Below are the code and all the weights of a small trained network. Each question names an input and a target symbol and asks about switching units off, where a switched-off unit gives its printed mean instead of its output.

import numpy as np


def w(rows, s, z=0):
    codes = np.array(rows[::2]) - 128.0
    scale = np.full(codes.shape[1], s)
    scale[-1] = z or s
    return codes * scale


def norm(h):
    return h / np.sqrt((h * h).mean(-1, keepdims=True) + 1e-5)


def f(y):
    return y / 2 * (1 + np.tanh(0.7978845608 * (y + 0.044715 * y**3)))


def softmax(a):
    e = np.exp(a - a.max(-1, keepdims=True))
    return e / e.sum(-1, keepdims=True)


def log_softmax(a):
    a = a - a.max(-1, keepdims=True)
    return a - np.log(np.exp(a).sum(-1, keepdims=True))


def net(x, mask):
    ids = ['ΓΔΛΠΦαβεθμξστω'.index(c) for c in x.split()]
    T = len(ids)
    res = E[ids] + P[:T]
    r = norm(res)
    for j in range(3):
        rows = slice(2 * j, 2 * j + 2)
        q, k, v = (r @ M[0][rows].T for M in (Q, K, V))
        z = softmax(np.where(np.tri(T) > 0, q @ k.T / 2**0.5, -1e9)) @ v
        o = O[0][rows]
        res = res + np.where(mask[j], z, o[:, -1]) @ o[:, :-1]
    y = f(norm(res) @ A[0][:, :-1].T + A[0][:, -1])
    res = res + np.where(mask[3:7], y, B[0][:, -1]) @ B[0][:, :-1]
    return log_softmax(norm(res)[-1] @ U[:, :-1].T + U[:, -1])


Q, K, V, O, A, B = {}, {}, {}, {}, {}, {}
E = w([
[112,118,104,147,143,162],'Γ',
[113,106,99,139,160,139],'Δ',
[118,111,83,121,140,147],'Λ',
[123,139,86,157,160,117],'Π',
[128,153,122,174,170,111],'Φ',
[128,143,93,189,134,128],'α',
[155,144,88,156,130,122],'β',
[134,107,86,123,128,88],'ε',
[131,78,159,135,127,80],'θ',
[139,118,99,154,88,130],'μ',
[151,168,151,155,132,136],'ξ',
[2,156,163,164,194,156],'σ',
[156,130,155,165,108,117],'τ',
[153,151,138,134,143,97],'ω',
],0.03)
P = w([
[245,8,101,108,253,245],'0',
[219,36,74,157,201,217],'1',
[206,52,79,183,165,191],'2',
[141,88,39,179,134,161],'3',
[120,115,47,190,93,139],'4',
[94,133,25,189,75,128],'5',
[73,159,16,203,32,106],'6',
],0.0073)
Q[0] = w([
[143,69,48,128,122,80],'h0',
[192,128,146,180,112,153],'h0',
[3,156,159,76,159,157],'h1',
[97,142,63,157,105,106],'h1',
[227,113,57,248,119,98],'h2',
[199,110,165,155,104,194],'h2',
],0.015)
K[0] = w([
[78,157,159,151,70,110],'h0',
[253,137,104,127,90,115],'h0',
[36,95,86,152,190,171],'h1',
[96,173,126,146,78,63],'h1',
[153,203,139,117,59,83],'h2',
[173,117,146,83,189,88],'h2',
],0.017)
V[0] = w([
[64,91,161,95,181,165],'h0',
[61,150,121,126,171,119],'h0',
[110,160,190,177,202,94],'h1',
[91,230,127,121,189,251],'h1',
[172,133,98,73,199,16],'h2',
[74,73,136,153,166,135],'h2',
],0.014)
O[0] = w([
[72,57,125,173,45,46,2],'h0',
[78,162,117,188,120,104,28],'h0',
[11,156,200,78,78,200,161],'h1',
[173,217,143,73,34,110,60],'h1',
[66,192,84,129,171,78,109],'h2',
[86,138,160,212,67,185,126],'h2',
],0.013,0.0055)
A[0] = w([
[139,104,41,142,136,184,4],'n0',
[123,162,6,238,93,47,14],'n1',
[103,133,83,18,187,109,206],'n2',
[190,79,82,218,190,1,135],'n3',
],0.0097,0.0046)
B[0] = w([
[140,191,100,113,116,114,186],'n0',
[111,108,90,42,160,132,212],'n1',
[104,123,248,120,135,98,244],'n2',
[136,174,178,138,70,79,253],'n3',
],0.015,0.0054)
U = w([
[156,203,67,156,115,220,56],'Γ',
[83,86,134,216,159,121,254],'Δ',
[98,42,68,116,83,135,135],'Λ',
[127,180,65,203,205,50,133],'Π',
[62,183,200,83,222,129,10],'Φ',
[134,159,126,161,124,148,196],'α',
[169,72,153,85,201,196,197],'β',
[189,121,42,98,104,64,225],'ε',
[160,87,168,167,92,113,186],'θ',
[123,152,21,55,177,146,81],'μ',
[189,165,208,26,92,148,30],'ξ',
[55,192,157,151,99,194,92],'σ',
[248,98,138,186,150,103,124],'τ',
[180,228,140,86,186,71,39],'ω',
],0.013,0.0028)

Each question gives the input, a string of symbols that net reads in full, and the target symbol t.
The units are the heads (2 rows each of Q, K, V and O) and the neurons (one row each of A and B). Each row of codes is followed by its name. A weight is (code - 128) times the scale printed after its matrix; where a second scale follows, it is the last column's (O, A, B and U).
mask holds one flag per unit, heads first, then neurons. A switched-off unit (its flag False) gives its mean, the last column of its rows in O or B, instead of its output. The means were averaged over made-up inputs and are rounded, as every weight is.
A unit's drop is (log p(t) with every unit on - log p(t) with that unit switched off) / (log p(t) with every unit on - log p(t) with every unit switched off).
The circuit of an input: a set's keep is (log p(t) with only the set's units on - log p(t) with every unit switched off) / (log p(t) with every unit on - log p(t) with every unit switched off). Starting from all 7 units, units are removed one at a time, each time the one whose removal leaves the highest keep (on an exact tie, the one counted first), for as long as the keep stays at least 0.8.
circuit, biggest first: the units of the circuit, biggest drop first
k most important neurons: the k neurons with the biggest drops, biggest first
which heads matter: for each layer, one digit per head in row order, 1 if its drop is at least 0.15 and else 0, layers parted by /
input β ξ Π β μ ε, target τ: circuit, biggest first	(h1, h2)
input τ β Λ ξ β, target ξ: circuit, biggest first	(h1)
input Λ β Γ Γ ω θ, target Φ: circuit, biggest first	(h2, h1)
input Λ θ Λ, target Δ: which heads matter	010
input Φ β Λ τ Λ τ ξ, target β: circuit, biggest first	(h2, n3)
input α α α μ τ ξ, target β: circuit, biggest first	(h2, h1)
input Φ Γ Λ, target σ: circuit, biggest first	(h1, h2)
input Λ Γ ω Δ α, target Φ: circuit, biggest first	(h2, h1)
input Λ Λ Π β ξ, target ξ: which heads matter	011
input Λ ω Π Λ Δ Δ Φ, target σ: which heads matter	010
input τ ω ε, target Φ: circuit, biggest first	(h2, n2)
input Λ Λ Π Δ Λ Λ, target ε: which heads matter	010
input Π Δ Δ α Λ β Π, target ω: circuit, biggest first	(h1, h2, n2)
input Λ μ Φ Φ, target τ: which heads matter	011
input Λ μ Γ Γ β ω Λ, target Φ: circuit, biggest first	(n2)
input Δ Δ α τ τ Δ β, target β: which heads matter	100
input τ τ Λ α α Φ, target Γ: circuit, biggest first	(h2, n2)
input ε μ Δ ε, target τ: circuit, biggest first	(h1, n3)
input μ β θ ε Γ σ, target σ: circuit, biggest first	(h1, h0)
input Γ Δ ε τ Γ Φ, target β: which heads matter	101
input Φ Δ Λ ω, target Φ: which heads matter	011
input Λ Λ τ α, target β: circuit, biggest first	(h0, h1)
input τ ω ξ Δ Γ, target ξ: circuit, biggest first	(h1)
input β ε Λ, target Π: which heads matter	011
input β Λ Λ, target ω: which heads matter	011
input Λ Δ τ Δ μ, target β: which heads matter	100
input μ Π Λ, target τ: which heads matter	010
input τ Δ ξ ξ Λ Λ τ, target β: which heads matter	100
input ξ μ Δ ω, target Φ: most important neuron	(n2)
